Below is a small trained network, with its code and all its weights. Each question gives an input and a target symbol and asks what happens when units are switched off, that is, made to give their printed mean instead of their output.

import numpy as np


def w(rows, s, z=0):
    codes = np.array(rows[::2]) - 128.0
    scale = np.full(codes.shape[1], s)
    scale[-1] = z or s
    return codes * scale


def f(y):
    return np.maximum(y, 0)


def softmax(a):
    e = np.exp(a - a.max(-1, keepdims=True))
    return e / e.sum(-1, keepdims=True)


def log_softmax(a):
    a = a - a.max(-1, keepdims=True)
    return a - np.log(np.exp(a).sum(-1, keepdims=True))


def net(x, mask):
    ids = ['αβγδθλμξπστφψ'.index(c) for c in x.split()]
    T = len(ids)
    res = E[ids] + P[:T]
    u = 0
    for l in range(2):
        q, k, v = (res @ M[l].T for M in (Q, K, V))
        z = softmax(np.where(np.tri(T) > 0, q @ k.T / 3**0.5, -1e9)) @ v
        res = res + np.where(mask[u], z, O[l][:, -1]) @ O[l][:, :-1]
        u += 1
        y = f(res @ A[l][:, :-1].T + A[l][:, -1])
        res = res + np.where(mask[u : u + 4], y, B[l][:, -1]) @ B[l][:, :-1]
        u += 4
    return log_softmax(res[-1] @ U[:, :-1].T + U[:, -1])


Q, K, V, O, A, B = {}, {}, {}, {}, {}, {}
E = w([
[141,106,121,172,113,113,184,151,63],'α',
[163,166,238,120,178,156,183,98,71],'β',
[155,130,190,154,147,89,75,64,78],'γ',
[81,123,134,134,112,101,175,138,89],'δ',
[124,81,142,150,133,87,187,157,117],'θ',
[111,41,233,118,85,138,115,154,70],'λ',
[134,66,137,148,122,106,102,128,132],'μ',
[141,181,207,193,138,134,166,154,3],'ξ',
[72,137,149,91,130,166,160,153,102],'π',
[66,125,141,167,169,151,133,155,104],'σ',
[152,65,190,118,215,170,130,67,99],'τ',
[126,134,154,126,95,57,101,107,76],'φ',
[138,144,128,145,163,131,113,184,136],'ψ',
],0.018)
P = w([
[177,206,116,173,169,218,62,2,129],'0',
[83,46,87,67,172,51,116,230,97],'1',
[81,58,102,70,171,51,93,213,82],'2',
[85,81,126,70,150,59,92,209,88],'3',
[96,94,143,73,140,63,94,190,90],'4',
[94,119,149,76,136,75,96,180,82],'5',
[108,120,165,83,131,87,99,180,86],'6',
[106,141,173,95,127,78,89,182,88],'7',
[111,160,172,102,129,88,98,170,76],'8',
[110,155,192,105,128,100,96,172,83],'9',
[130,146,173,115,120,105,116,163,80],'10',
],0.0048)
Q[0] = w([
[159,155,196,153,197,144,93,142,68],'L0H0',
[113,89,216,128,58,135,91,240,114],'L0H0',
[143,96,253,173,151,174,157,33,107],'L0H0',
],0.018)
K[0] = w([
[119,155,112,176,55,169,122,124,199],'L0H0',
[91,253,163,146,122,201,82,158,207],'L0H0',
[130,134,154,168,102,188,164,65,157],'L0H0',
],0.022)
V[0] = w([
[28,173,108,133,147,189,110,118,105],'L0H0',
[156,146,175,160,217,103,62,214,165],'L0H0',
[69,130,213,121,155,6,181,142,197],'L0H0',
],0.013)
O[0] = w([
[100,108,11,25,135,177,123,71,61,218],'L0H0',
[165,184,90,151,118,207,42,231,79,251],'L0H0',
[2,182,168,166,160,166,110,91,160,215],'L0H0',
],0.0076,0.0029)
A[0] = w([
[116,152,115,109,64,133,125,176,151,3],'L0N0',
[119,89,106,140,107,134,80,110,191,116],'L0N1',
[140,150,129,92,60,134,162,134,254,19],'L0N2',
[137,181,109,110,83,142,147,117,229,79],'L0N3',
],0.032,0.0055)
B[0] = w([
[32,90,131,75,120,77,192,160,232,252],'L0N0',
[87,229,205,57,241,23,156,211,57,184],'L0N1',
[144,148,132,169,173,78,176,84,146,128],'L0N2',
[149,169,255,194,53,180,249,62,92,128],'L0N3',
],0.0078,0.0022)
Q[1] = w([
[94,104,186,89,147,151,109,169,65],'L1H0',
[89,59,159,116,126,29,116,177,4],'L1H0',
[118,101,89,163,129,108,130,124,125],'L1H0',
],0.041)
K[1] = w([
[208,166,109,142,104,132,159,49,192],'L1H0',
[219,145,181,100,134,164,92,3,142],'L1H0',
[138,132,130,90,105,138,125,127,104],'L1H0',
],0.036)
V[1] = w([
[115,87,205,57,153,249,157,140,135],'L1H0',
[216,166,96,131,151,135,26,2,208],'L1H0',
[225,105,144,43,71,101,188,111,158],'L1H0',
],0.0097)
O[1] = w([
[106,49,170,105,157,146,126,164,80,253],'L1H0',
[153,111,159,104,2,158,80,96,179,194],'L1H0',
[208,161,175,46,148,128,168,120,151,133],'L1H0',
],0.0074,0.0023)
A[1] = w([
[123,113,154,186,138,56,150,120,162,24],'L1N0',
[179,189,28,187,164,147,97,45,255,32],'L1N1',
[200,117,86,207,213,186,63,105,219,119],'L1N2',
[139,138,128,133,67,144,98,98,159,2],'L1N3',
],0.018,0.0088)
B[1] = w([
[231,108,78,127,172,152,98,17,180,254],'L1N0',
[164,112,108,94,181,47,2,94,101,132],'L1N1',
[95,49,144,148,48,188,145,200,229,151],'L1N2',
[60,141,125,93,160,140,185,245,150,180],'L1N3',
],0.0081,0.0069)
U = w([
[15,148,118,81,119,110,227,71,117,130],'α',
[168,106,57,175,128,149,232,163,151,219],'β',
[115,42,212,140,112,164,138,145,106,48],'γ',
[33,170,102,217,175,202,109,105,123,202],'δ',
[162,177,96,108,144,43,63,167,80,89],'θ',
[182,253,172,80,203,174,197,140,142,99],'λ',
[128,186,221,188,154,179,221,180,44,59],'μ',
[172,185,97,224,102,98,210,187,48,219],'ξ',
[120,178,98,137,124,151,149,254,165,17],'π',
[160,115,181,118,52,141,38,106,132,91],'σ',
[104,173,3,62,146,226,112,137,86,60],'τ',
[128,183,115,139,9,52,70,100,140,255],'φ',
[156,37,68,79,198,199,167,105,213,37],'ψ',
],0.0064,0.0067)

Each question gives the input, a string of symbols that net reads in full, and the target symbol t.
The units are the heads (3 rows each of Q, K, V and O) and the neurons (one row each of A and B). Each row of codes is followed by its name. A weight is (code - 128) times the scale printed after its matrix; where a second scale follows, it is the last column's (O, A, B and U).
mask holds one flag per unit, layer by layer, with each layer's heads first. A switched-off unit (its flag False) gives its mean, the last column of its rows in O or B, instead of its output. The means were averaged over made-up inputs and are rounded, as every weight is.
A unit's drop is (log p(t) with every unit on - log p(t) with that unit switched off) / (log p(t) with every unit on - log p(t) with every unit switched off).
The circuit of an input: a set's keep is (log p(t) with only the set's units on - log p(t) with every unit switched off) / (log p(t) with every unit on - log p(t) with every unit switched off). Starting from all 10 units, units are removed one at a time, each time the one whose removal leaves the highest keep (on an exact tie, the one counted first), for as long as the keep stays at least 0.8.
units of the circuit, in order: the units of the circuit, biggest drop first
unit that matters most: the unit with the biggest drop
k most important neurons: the k neurons with the biggest drops, biggest first
k most important neurons of layer l: the k neurons of layer l with the biggest drops, biggest first
drop when u is switched off: that unit's drop, to one decimal
input δ α θ γ γ θ δ β θ θ δ, target μ: unit that matters most => L1H0
input γ θ θ θ μ ψ θ θ θ α, target π: units of the circuit, in order => L1N3, L1H0, L0H0, L0N0
input δ α π μ, target α: units of the circuit, in order => L0H0, L0N1
input θ θ σ α μ θ δ δ, target δ: units of the circuit, in order => L0H0, L1H0
input δ λ θ, target ψ: units of the circuit, in order => L0H0, L1N0
input μ β θ μ δ, target μ: units of the circuit, in order => L0N1, L1H0, L0H0
input θ θ θ, target ψ: units of the circuit, in order => L1N0, L0H0
input γ σ θ θ, target π: 2 most important neurons of layer 1 => L1N3, L1N0
input α δ θ μ θ β λ θ θ ξ, target λ: units of the circuit, in order => L0H0, L1H0
input α τ θ γ θ θ μ, target λ: units of the circuit, in order => L0H0, L1H0, L0N1
input δ θ α γ θ δ, target φ: 3 most important neurons => L0N0, L1N3, L0N1
input δ δ μ τ, target γ: 2 most important neurons => L1N0, L0N0
input θ α θ δ θ μ γ θ, target φ: 2 most important neurons of layer 0 => L0N0, L0N1
input σ θ γ γ, target τ: units of the circuit, in order => L0H0
input τ θ μ φ θ, target γ: drop when L1H0 is switched off => 1.0
input α δ θ δ θ θ θ θ, target λ: drop when L0H0 is switched off => 1.3
input α δ σ γ μ θ α α θ β θ, target λ: drop when L1H0 is switched off => 1.1
input δ θ μ, target α: drop when L0N1 is switched off => 0.1
input τ ξ θ τ, target σ: 2 most important neurons of layer 0 => L0N0, L0N1
input σ α θ δ σ φ, target τ: units of the circuit, in order => L0H0
